Each row has a hidden value. The values are split into ranges, and the grade after each row names the range that its value falls in. Each part has its own value, ranges and names.
[ 11  -7  -5  -4  -1 -17   3  16   7  -6  -1 -13 -11 -17   4  24  35   9
   1  -4  -4  13  21  14  -7 -12  -8 -35   1 -25  21] -> (90)
[ 24  -6   2  -7  14  13   2  -1   1  -2  -4 -21  -6 -19   5  18  31  11
 -16   0 -10  24  15  10  -5 -12  -4 -32  13 -23  11] -> (90)
[ -4  11  13   2   0  25  -1 -24  -3   3   1  19  10  14  -1 -26 -35  -7
  -7   9   1 -12 -19 -15  12  15  12  24  16  13 -19] -> (87)
[  9   4  13   0   3  25   5 -19  -2   1  -2   9   6   2   6 -10  -8  -1
 -18   7  -2   9  -4  -4   8   3   5  -4  60  -3  -5] -> (87)
[ 10  -5   6 -14 -20  14   8  -1   2  -8  -5   6   7  -5   0  12   8   8
 -18   6   3  13   8  14  11  12   1 -21  30  -6  -7] -> (84)
[ -2  11  14   3   5  27   3 -16  -3   2   2  14   8   7   6 -23 -31  -9
 -10  11   1  -6 -11 -13  10   9   8   9  30   9 -11] -> (87)
[ -1   8  17  15  15  34   2 -30  -8   4   1   8   8  -3   4 -28 -30 -12
 -12   9  -1   5 -14 -19   5   3   7  20  23  10 -14] -> (84)
[ 11   1  10  -4  -7  34   7 -17  -1  -3  -2  11   4   6   5 -11  -4   0
 -15  10   2   5   2   7  13  10   2 -18  22   1 -10] -> (84)
[ 17  -5   2  -6   0   2   4   1   4  -6  -4  -6  -1  -9   1  15  25  13
 -13   0  -4  17  14  12   2  -3  -3 -29  19 -18   4] -> (90)
[ -5   4  16  26  31   4  -7 -16  -7   3   0 -14  -2 -16  -4   3  -8   0
  -8 -10 -17  18  -7 -22 -11 -19   4  -6  18 -10  -1] -> (90)
[ -3   3   9   1  -8   8   4 -11   3  -3   0   5   3   2   2  -6   0  -3
  -6   4   0   2  -2  -5   6  -1   4  -6  22   1  -2] -> (87)
[  3   2   2 -16 -12  23   7 -10   2  -7   0  19  -1  23   4 -14 -10   1
  -8  15   9 -10  -1   9  25  18   4  -6  14   3 -24] -> (87)
[ 22  -7   0   1  11  -1   3   7   3   1  -3 -11 -10 -30   8  20  46   6
  -7  -3  -7  23  20  13 -11 -18 -12 -38   0 -24  26] -> (90)
[ 11   4  -5 -18 -12  26   8 -13   3  -9  -2  19  -1  23  10  -2  -6   2
 -11  20   7  -5   9  20  18  21  -1  -4  21   1 -13] -> (84)
[  0   9  15  14   9  37   1 -26  -7   3   1   8   5   3   6 -25 -23  -9
 -11   7  -2   2 -10 -18   6   4   7  17  25   9  -9] -> (84)
[  0   2  -2 -20 -24  22   7   3   7 -12   1  22  -4  27   3 -10  -6   1
   2  15  10 -16   2  13  27  23   3 -14   1   2 -19] -> (87)
[-14   2  16  27  22  20  -6 -23  -9   4   2  -6  -2  -6  -6 -19 -20  -8
   3  -1  -7   9 -15 -30   2  -4   5   7   0   3 -10] -> (90)
[ 26  -7   6   7  16  16   4   0  -1   2  -4 -17  -7 -36   7  18  41   6
 -11  -4  -8  30  20   8 -10 -23  -8 -39   1 -19  22] -> (90)
[  1  12   5 -17  -7  13   2 -19   6  -2   4  25   7  35   4 -14 -29  -4
 -11  14   6 -23 -13 -12  21  22  12  11  27   6 -19] -> (87)
[  0   6   5 -11 -10  20   5 -13   2  -4   1  16   2  21   6 -14 -16  -6
  -4  14   5  -8  -2  -1  17  16   5  -3  25   5 -13] -> (87)
[  9   4   4  -9  -8  37   6 -16   1  -5   0  22   2  24   7  -7 -13  -1
 -12  17   7  -3  -1   5  21  18   6  -4  20   3 -17] -> (87)
[  7   0  -2 -11 -19  21   7  -5   2  -9  -2  14  -1  16   5  -5  -2   2
  -9  13   9  -2   7  17  18  17  -1 -10  17   1 -11] -> (84)
[  1   8  12   4  -3  22   5 -18  -1   1   1  13   3   5   6 -14 -16  -7
 -11  12   2  -2  -4  -9   8   6   6   7  25   6  -6] -> (87)
[ 20  -7   7   6  12  12   3  -6   2   0  -3 -12  -4 -22   0  13  26   9
 -11  -5 -11  27   9   2   1 -15  -4 -30   4 -22   7] -> (90)
[  4   7   7  -9  -9  28   6 -18   1  -3   1  18   1  19   7 -16 -16  -3
 -10  12   5  -6  -4  -5  18  15   6   2  27   5 -13] -> (87)
[  0   9  16   6  12  34  -1 -33  -9   7   0  16  11  10  -1 -22 -38  -9
 -14   8   0  -5 -20 -16   7  13  10  27  24  15 -23] -> (87)
[ 15   6  -8 -22 -20   0  11   4   5  -9  -5  13   9   9   9  10  15   8
 -21  14   6  -6  15  30   2  12 -14  -9  48  -1  -1] -> (84)
[  0   1  15  31  38   5  -8 -21 -11   4  -2 -16   3 -20  -4  -5  -7   3
 -16 -11 -21  31  -7 -18 -13 -19   3 -10  29  -6  -1] -> (90)
[ 19 -11   4   7   8   6   5   7   2   0  -3 -18 -10 -31   3  22  39   3
  -4  -5  -6  25  22   9 -12 -24 -11 -40  -6 -27  23] -> (90)
[  9   2  -4 -16 -17  16   9   0   3 -10  -3  15   1  16   6   3   3   6
 -17   5   8  -3  10  22  10  13  -1 -12  28  -1  -7] -> (84)
[-15   9   8   1 -14  -1   4 -10   6  -6   3  17   2  18   1 -12 -22 -10
   5  10   5 -18  -7  -9  17  11   7   6  19   7 -10] -> (87)
[ -3   9  13   5   6  26   0 -27  -4   3   1  16  10  14   1 -26 -33  -9
 -10   6  -1  -7 -18 -13  12  10  11  22  22  13 -20] -> (87)
[-11   7  16  12   5  17   2 -20  -3   1   2   6   2   3   0 -20 -22 -14
  -1   7   1   7  -9 -16   7   4   5  11  17  13  -8] -> (84)
[  8  10  16   7  18  48  -2 -36 -12   9  -1  10  15  11   1 -34 -40  -6
 -23   9  -3   2 -24 -20   5  12  13  36  34  18 -29] -> (84)
[ -8   6  19  14   4  27  -1 -25  -7   4   1   7   8  -1  -2 -14 -33  -9
  -8   6  -7  -3 -18 -19   9   6  10  22  23  13 -16] -> (84)
[  7   3  15  16  26   0  -5 -15  -2   3  -2 -12   3 -24   2   6   6   4
 -15 -12 -18  22  -1 -16 -12 -22   3 -14  33 -14   4] -> (84)
[ 21  -5   0  -3  10   7   2   4   3  -3  -3 -10  -8 -12   6  63  28  13
 -11  -3  -7  19  16  11  -6 -13  -7 -37   8 -23  16] -> (90)
[ -4   6  15  26  28  13  -7 -17  -6   4   2  -8  -2  -9  -1  -9 -19  -4
  -7  -7 -14  15 -10 -21  -7  -5   4  -1  17  -4   0] -> (84)
[  8   5  -6 -19 -17  24   7  -6   5 -10   0  21  -2  30   9  -8  -9  -2
  -7  19  12 -14   8  18  23  22   2  -7  17   1 -19] -> (87)
